Below is a small trained network, with its code and all its weights. Each question gives an input and a class and asks what happens when units are switched off, that is, made to give their printed mean instead of their output.

import numpy as np


def w(rows, s, z=0):
    codes = np.array(rows[::2]) - 128.0
    scale = np.full(codes.shape[1], s)
    scale[-1] = z or s
    return codes * scale


def f(y):
    return np.maximum(y, 0)


def log_softmax(a):
    a = a - a.max(-1, keepdims=True)
    return a - np.log(np.exp(a).sum(-1, keepdims=True))


def net(x, mask):
    res = np.array(x, float).reshape(1, 4) / 4 @ E
    y = f(res @ A[0][:, :-1].T + A[0][:, -1])
    res = res + np.where(mask, y, B[0][:, -1]) @ B[0][:, :-1]
    return log_softmax(res[-1] @ U[:, :-1].T + U[:, -1])


A, B = {}, {}
E = w([
[126,126,129],'x0',
[124,132,121],'x1',
[63,2,107],'x2',
[239,64,61],'x3',
],0.009)
A[0] = w([
[23,78,85,96],'n1',
[79,126,203,88],'n2',
[157,140,76,244],'n3',
[217,149,53,98],'n4',
[84,148,160,123],'n5',
[89,177,148,190],'n6',
[248,199,126,161],'n7',
[91,24,146,254],'n8',
[105,48,98,65],'n9',
[229,131,95,80],'n10',
[175,100,12,67],'n11',
[119,88,195,145],'n12',
[146,187,137,61],'n13',
],0.012,0.0063)
B[0] = w([
[111,195,166,196],'n1',
[52,28,145,172],'n2',
[95,124,80,205],'n3',
[75,78,137,199],'n4',
[114,69,114,171],'n5',
[43,34,65,199],'n6',
[2,208,146,233],'n7',
[45,209,117,249],'n8',
[129,222,194,182],'n9',
[73,64,156,192],'n10',
[9,125,197,197],'n11',
[166,188,114,158],'n12',
[49,167,227,159],'n13',
],0.0071,0.011)
U = w([
[86,170,122,254],'0',
[98,229,249,9],'1',
[93,154,158,239],'2',
[72,64,194,42],'3',
[119,165,52,126],'4',
[237,135,144,58],'5',
[236,86,141,61],'6',
],0.015,0.0075)

Each question gives the input, the list of numbers given to net, and the class t.
The units are the neurons (one row each of A and B). Each row of codes is followed by its name. A weight is (code - 128) times the scale printed after its matrix; where a second scale follows, it is the last column's (A, B and U).
mask holds one flag per neuron, in row order. A switched-off neuron (its flag False) gives its mean, the last column of its row in B, instead of its output. The means were averaged over made-up inputs and are rounded, as every weight is.
A unit's drop is (log p(t) with every unit on - log p(t) with that unit switched off) / (log p(t) with every unit on - log p(t) with every unit switched off).
The circuit of an input: a set's keep is (log p(t) with only the set's units on - log p(t) with every unit switched off) / (log p(t) with every unit on - log p(t) with every unit switched off). Starting from the 12 units with the biggest drops (on a tie, the unit counted first), units are removed one at a time, each time the one whose removal leaves the highest keep (on an exact tie, the one counted first), for as long as the keep stays at least 0.8.
units of the circuit, in order: the units of the circuit, biggest drop first
k most important neurons: the k neurons with the biggest drops, biggest first
drop when u is switched off: that unit's drop, to one decimal
input [-1,8,-6,-6], class 0: units of the circuit, in order => [n6]
input [4,-3,8,-4], class 1: units of the circuit, in order => [n1 n9]
input [-1,-1,-3,7], class 3: 4 most important neurons => [n10 n4 n8 n11]
input [-6,4,1,-7], class 3: units of the circuit, in order => [n2 n6]
input [-7,5,-4,-5], class 2: units of the circuit, in order => [n6 n8]
input [-6,1,-2,8], class 3: 3 most important neurons => [n10 n4 n11]
input [2,-5,2,-8], class 3: 2 most important neurons => [n2 n6]
input [2,-5,-5,6], class 3: 3 most important neurons => [n10 n4 n8]
input [5,1,7,-7], class 1: 4 most important neurons => [n1 n8 n9 n12]
input [1,5,-5,8], class 3: drop when n9 is switched off => 0.1
input [-7,2,-3,8], class 3: drop when n4 is switched off => 0.3
input [-3,-2,-2,1], class 4: drop when n9 is switched off => 0.2
